Moves between units:
zt: @>pf, !>tm, +>jb
zl: @>jz, !>cl, +>bz
lt: @>jm, !>gz, +>rp
gf: @>lz, !>pr, +>bc
hz: @>gj, !>ls, +>zf
pg: @>sj, !>sl, +>jz
mq: @>bb, !>ct, +>sf
sl: @>gn, !>lf, +>nz
fd: @>zf, !>gf, +>rn
dp: @>cr, !>qj, +>sm
sz: @>rl, !>gm, +>fl
pb: @>bm, !>mh, +>gj
ct: @>fp, !>bl, +>fm
bs: @>sz, !>fl, +>gb
lf: @>zs, !>hm, +>rl
pj: @>zz, !>pc, +>zm
zf: @>ls, !>lz, +>gf
fc: @>hp, !>pf, +>zt
bz: @>cl, !>bs, +>zs
tr: @>dt, !>dl, +>jt
jp: @>tb, !>mn, +>hg
jj: @>rn, !>ff, +>zj
jm: @>nt, !>hh, +>gz
rh: @>lt, !>rp, +>mj
jf: @>fj, !>pb, +>ng
bd: @>fm, !>tz, +>sb
ml: @>rc, !>jl, +>cr
cl: @>nz, !>sz, +>bs
pm: @>zl, !>bz, +>gn
jr: @>jf, !>ng, +>bt
sj: @>pm, !>gn, +>sl
dl: @>sf, !>bd, +>td
rq: @>lj, !>sj, +>pg
lg: @>dd, !>mc, +>qf
qm: @>pj, !>zm, +>bh
qt: @>gq, !>mq, +>dt
gs: @>tq, !>jh, +>nq
jb: @>tm, !>dp, +>gh
dm: @>tc, !>hp, +>fc
jz: @>sl, !>nz, +>cl
nm: @>nq, !>fj, +>jf
mj: @>rp, !>tb, +>jp
ng: @>pb, !>gj, +>hz
sc: @>hd, !>nm, +>rj
fl: @>gm, !>qt, +>md
gz: @>hh, !>lj, +>rq
jl: @>rg, !>pj, +>qm
nq: @>jh, !>hf, +>fj
qf: @>mc, !>rc, +>ml
md: @>qt, !>dt, +>tr
dd: @>zt, !>jb, +>mc
nt: @>mj, !>jp, +>hh
fp: @>td, !>cq, +>bl
gj: @>mh, !>jj, +>ls
rl: @>hm, !>pz, +>gm
tm: @>ml, !>cr, +>dp
gm: @>pz, !>gq, +>qt
bc: @>pr, !>pn, +>dc
gn: @>bz, !>zs, +>lf
pn: @>fc, !>zt, +>dd
hp: @>lg, !>qf, +>pf
hg: @>mn, !>zl, +>pm
fm: @>bl, !>sc, +>tz
dh: @>tr, !>jt, +>bb
nz: @>lf, !>rl, +>sz
gb: @>fl, !>md, +>hn
fj: @>hf, !>bm, +>pb
pz: @>hn, !>dh, +>gq
dt: @>mq, !>sf, +>dl
td: @>bd, !>sb, +>cq
rc: @>gh, !>rg, +>jl
sf: @>ct, !>fm, +>bd
hd: @>gs, !>nq, +>nm
rj: @>nm, !>jf, +>jr
rg: @>sm, !>zz, +>pj
tc: @>dc, !>lg, +>hp
rp: @>gz, !>rq, +>tb
rn: @>gf, !>bc, +>ff
hf: @>bt, !>nc, +>bm
jt: @>dl, !>td, +>fp
mh: @>fd, !>rn, +>jj
bm: @>nc, !>fd, +>mh
tb: @>rq, !>pg, +>mn
pr: @>dm, !>fc, +>pn
jh: @>jr, !>bt, +>hf
ff: @>bc, !>dc, +>tc
pc: @>rh, !>mj, +>nt
tz: @>sc, !>rj, +>tq
pf: @>qf, !>ml, +>tm
nc: @>hz, !>zf, +>fd
gh: @>dp, !>sm, +>rg
ls: @>jj, !>zj, +>lz
zz: @>qc, !>rh, +>pc
zm: @>pc, !>nt, +>jm
hh: @>jp, !>hg, +>lj
bb: @>jt, !>fp, +>ct
cr: @>jl, !>qm, +>qj
cq: @>sb, !>gs, +>hd
gq: @>dh, !>bb, +>mq
hn: @>md, !>tr, +>dh
lj: @>hg, !>pm, +>sj
mn: @>pg, !>jz, +>zl
dc: @>pn, !>dd, +>lg
bh: @>zm, !>jm, +>lt
sb: @>tz, !>tq, +>gs
bt: @>ng, !>hz, +>nc
zs: @>bs, !>gb, +>hm
lz: @>zj, !>dm, +>pr
hm: @>gb, !>hn, +>pz
qc: @>bh, !>lt, +>rh
tq: @>rj, !>jr, +>jh
qj: @>qm, !>bh, +>qc
bl: @>cq, !>hd, +>sc
zj: @>ff, !>tc, +>dm
sm: @>qj, !>qc, +>zz
mc: @>jb, !>gh, +>rc

In the rows, 53 stands for zero.

The rows follow the links: the fewer symbols apart two units are, the more alike their rows tend to be.

Each row is also shifted at random along 6 hidden directions that mean nothing.

Some units, each with a row of numbers:
pf: 49,62,58,66,53,38,67,63,80,61,41,43,52,51,53,55,74,55,61,62,64,49,51,63,47
sz: 53,53,47,55,49,46,51,37,65,47,62,54,57,57,62,59,42,56,40,43,50,55,56,47,59
qf: 55,57,55,52,59,54,42,47,36,55,57,51,46,48,51,59,54,52,61,66,51,48,54,57,54
zf: 59,59,45,54,59,58,64,37,74,64,31,51,52,47,46,72,54,47,73,59,57,60,58,50,45
nq: 52,49,51,50,52,42,52,39,36,55,49,64,57,60,46,61,59,45,52,51,53,60,63,59,52
pr: 60,52,54,46,57,80,56,54,50,51,40,53,47,53,45,46,51,48,23,61,62,52,49,47,51
sm: 47,53,64,53,58,47,47,59,34,50,59,56,45,55,53,44,66,58,53,61,54,43,53,67,56
rp: 52,59,56,54,58,54,50,46,67,47,69,46,49,51,62,51,59,60,62,55,53,46,45,57,57
bb: 52,46,56,53,44,53,51,62,30,57,45,60,61,53,54,52,63,53,62,45,49,59,64,57,55
ls: 55,55,51,54,58,58,51,48,48,58,45,54,52,53,47,56,50,47,45,60,57,58,53,53,47
gs: 57,50,49,50,53,74,57,51,56,55,41,56,58,56,50,48,45,47,30,46,58,64,51,44,49
jh: 58,49,49,45,53,67,57,42,54,50,53,56,56,58,46,53,57,44,41,52,58,60,49,49,51
bc: 49,55,53,57,55,31,61,47,59,56,44,58,50,60,44,61,56,48,44,61,59,51,60,60,49
sj: 53,51,61,53,50,76,63,63,57,54,30,54,54,48,61,43,73,64,60,46,57,49,57,57,56
pb: 56,52,47,55,51,40,50,62,47,60,57,53,55,53,44,62,33,44,53,57,48,58,55,45,49
zm: 56,54,54,50,52,55,51,39,52,47,49,53,46,52,56,60,50,58,36,59,53,43,61,52,61
zl: 55,50,54,46,51,63,53,44,56,42,62,55,52,56,59,50,52,59,43,47,51,47,52,50,63
lf: 51,55,55,57,47,42,57,43,67,49,63,49,59,56,63,56,71,58,63,46,54,53,54,60,59
ng: 60,56,51,47,55,62,57,62,62,55,71,43,56,48,45,54,63,44,82,59,54,59,37,49,48
zz: 50,57,57,51,56,41,57,50,66,45,71,48,47,56,54,52,63,57,57,60,55,41,46,60,58
qj: 50,54,64,50,56,57,54,35,45,44,52,54,46,58,55,47,89,57,41,61,64,42,54,72,59
cl: 50,52,52,61,43,36,57,63,59,57,43,56,58,52,60,59,41,61,56,44,46,52,67,49,58
hn: 51,52,51,54,52,53,59,52,65,54,52,56,60,55,58,52,53,55,64,41,51,59,54,52,53
dd: 55,58,55,56,53,52,60,47,68,52,48,45,50,54,51,55,65,52,35,63,64,48,51,56,52
hh: 47,55,59,61,53,45,52,45,47,57,32,58,51,51,63,58,64,64,57,52,53,47,69,64,56
lj: 42,52,58,64,51,31,54,74,52,57,45,60,53,56,60,46,39,64,49,47,48,48,62,57,54
jf: 55,49,47,52,48,42,59,43,49,58,38,61,57,58,44,67,49,45,45,52,53,59,66,51,51
qt: 48,52,54,54,50,42,62,34,61,52,52,59,60,59,57,59,81,54,74,43,55,57,59,66,55
rh: 43,56,67,67,48,34,52,81,40,60,47,50,53,49,59,45,73,63,68,57,54,45,59,69,54
sf: 51,49,47,58,42,29,56,47,53,57,48,59,62,59,53,66,44,50,47,44,48,59,68,50,55
bz: 51,52,56,55,46,47,56,59,59,50,58,51,57,54,61,51,57,60,57,46,51,50,55,54,59
lg: 50,59,55,61,53,29,62,54,63,61,44,49,50,51,48,66,65,52,70,64,56,48,60,62,50
zt: 52,58,57,59,55,44,52,74,45,65,44,49,49,44,49,58,51,54,77,65,50,49,57,56,48
dp: 53,59,58,48,66,60,48,56,57,46,79,47,44,52,53,42,60,55,65,63,55,46,34,59,53

The symbols that take the first to the second take the third to the fourth, perhaps in another order. What is the fourth?
Answer with the unit's name.
A 52,56,53,56,52,37,56,56,64,52,56,51,48,52,55,60,44,59,56,58,49,43,57,52,58
B 54,50,56,49,53,58,47,88,39,56,64,54,53,43,57,47,34,61,92,49,36,49,52,45,56
C 52,53,50,50,55,49,47,36,59,44,80,54,57,59,60,52,55,54,60,44,49,57,46,54,58
D bl

A 57,57,59,47,64,83,55,54,54,51,48,48,45,46,54,44,69,57,65,62,59,47,43,58,52
B 45,54,59,56,54,41,49,43,57,40,71,55,52,65,63,40,62,60,24,50,59,46,48,64,60
C 56,57,51,52,60,60,57,35,63,54,49,51,51,56,48,56,64,46,45,60,63,57,48,56,48
D ml

A 53,46,51,48,52,57,43,54,30,52,56,64,57,54,56,52,35,54,56,42,43,58,60,48,56
B 53,51,56,52,53,63,59,61,50,57,48,54,59,55,48,44,75,47,61,50,60,62,48,59,47
C 47,54,60,56,55,56,55,74,59,51,60,52,52,53,61,36,56,63,62,48,52,48,45,57,54
D gq

A 57,57,46,47,64,52,48,34,56,50,70,53,49,56,45,61,42,43,51,61,54,56,45,50,49
B 54,57,54,57,56,48,50,66,51,57,54,48,48,49,49,54,43,53,51,64,53,49,51,51,51
C 56,46,47,49,47,62,58,30,53,49,33,64,58,60,55,61,50,53,26,41,55,58,68,48,58
D tz

A 52,55,58,55,54,44,51,68,45,56,59,49,49,51,48,51,54,51,53,65,55,48,50,56,51
B 52,55,55,52,53,42,53,52,52,51,53,54,46,52,54,60,48,59,55,60,49,42,60,55,59
C 58,50,51,45,52,55,47,38,32,53,57,57,55,55,44,62,62,43,56,57,53,58,57,55,54
D tc

A 54,51,53,43,56,57,44,62,47,42,87,54,49,53,57,45,33,58,66,50,40,46,42,45,61
B 51,52,54,60,50,57,54,66,51,61,37,56,60,48,61,51,49,60,68,42,48,59,61,52,52
C 49,51,53,54,52,47,55,50,50,53,56,58,59,61,49,48,62,46,47,48,58,62,51,59,49
D hz

A 56,56,56,53,54,57,52,53,50,57,62,45,57,51,48,53,79,45,71,61,59,59,44,61,48
B 56,58,55,54,62,69,56,60,59,59,36,50,46,44,53,53,48,57,61,61,55,49,52,51,49
C 49,61,56,56,64,39,56,65,65,59,60,49,46,47,51,56,53,56,93,63,49,47,48,60,48
D pm

A 55,57,58,54,55,69,49,54,52,51,52,47,49,46,62,49,63,61,59,57,54,46,50,56,57
B 45,51,57,58,51,43,50,67,52,50,73,54,60,60,60,36,57,56,54,42,52,57,45,59,53
C 52,47,62,55,44,68,53,75,34,56,47,52,63,52,56,37,77,54,55,44,57,60,52,59,53
D gj

A 51,54,60,54,51,53,59,40,56,47,41,53,48,58,56,52,75,59,26,59,64,42,60,63,60
B 49,51,58,55,51,52,57,63,48,56,37,60,53,51,59,51,54,64,63,47,49,48,65,57,57
C 53,53,53,55,57,51,41,59,30,58,58,54,53,52,47,52,46,46,49,60,52,58,52,55,48
D zt

A 48,56,60,55,59,46,48,47,43,50,70,52,52,61,48,43,78,45,46,61,64,55,42,70,48
B 53,56,53,59,54,39,50,62,46,60,47,52,48,49,49,61,42,53,53,64,51,48,59,53,51
C 52,58,63,63,50,64,61,80,66,58,39,42,52,44,61,40,70,64,61,56,60,47,49,58,53
D pm

A 49,54,57,56,52,60,54,56,65,47,68,48,61,58,63,36,70,56,51,43,59,58,40,58,54
B 45,52,57,58,45,27,60,61,64,51,75,51,64,62,54,47,76,51,68,44,55,58,47,64,54
C 55,57,54,54,54,51,53,68,64,52,60,47,47,48,56,54,36,60,58,58,47,44,50,45,56
D rq

A 47,54,58,58,50,45,66,58,83,44,61,50,55,62,62,38,65,62,37,46,61,48,45,58,57
B 54,51,48,53,45,49,64,52,77,49,57,52,61,60,54,53,49,51,40,43,56,59,51,45,55
C 54,52,52,54,51,73,57,57,67,49,53,51,59,55,61,39,50,57,36,41,57,59,45,46,53
D nm

A 54,55,54,56,53,55,69,65,72,58,34,49,50,53,46,52,57,52,40,61,63,51,52,52,48
B 52,55,58,57,50,50,61,57,58,57,32,52,49,48,56,59,65,61,59,58,55,44,65,59,56
C 57,53,49,53,52,48,51,52,45,60,52,52,55,50,45,65,49,45,63,59,51,59,56,50,49
D qf

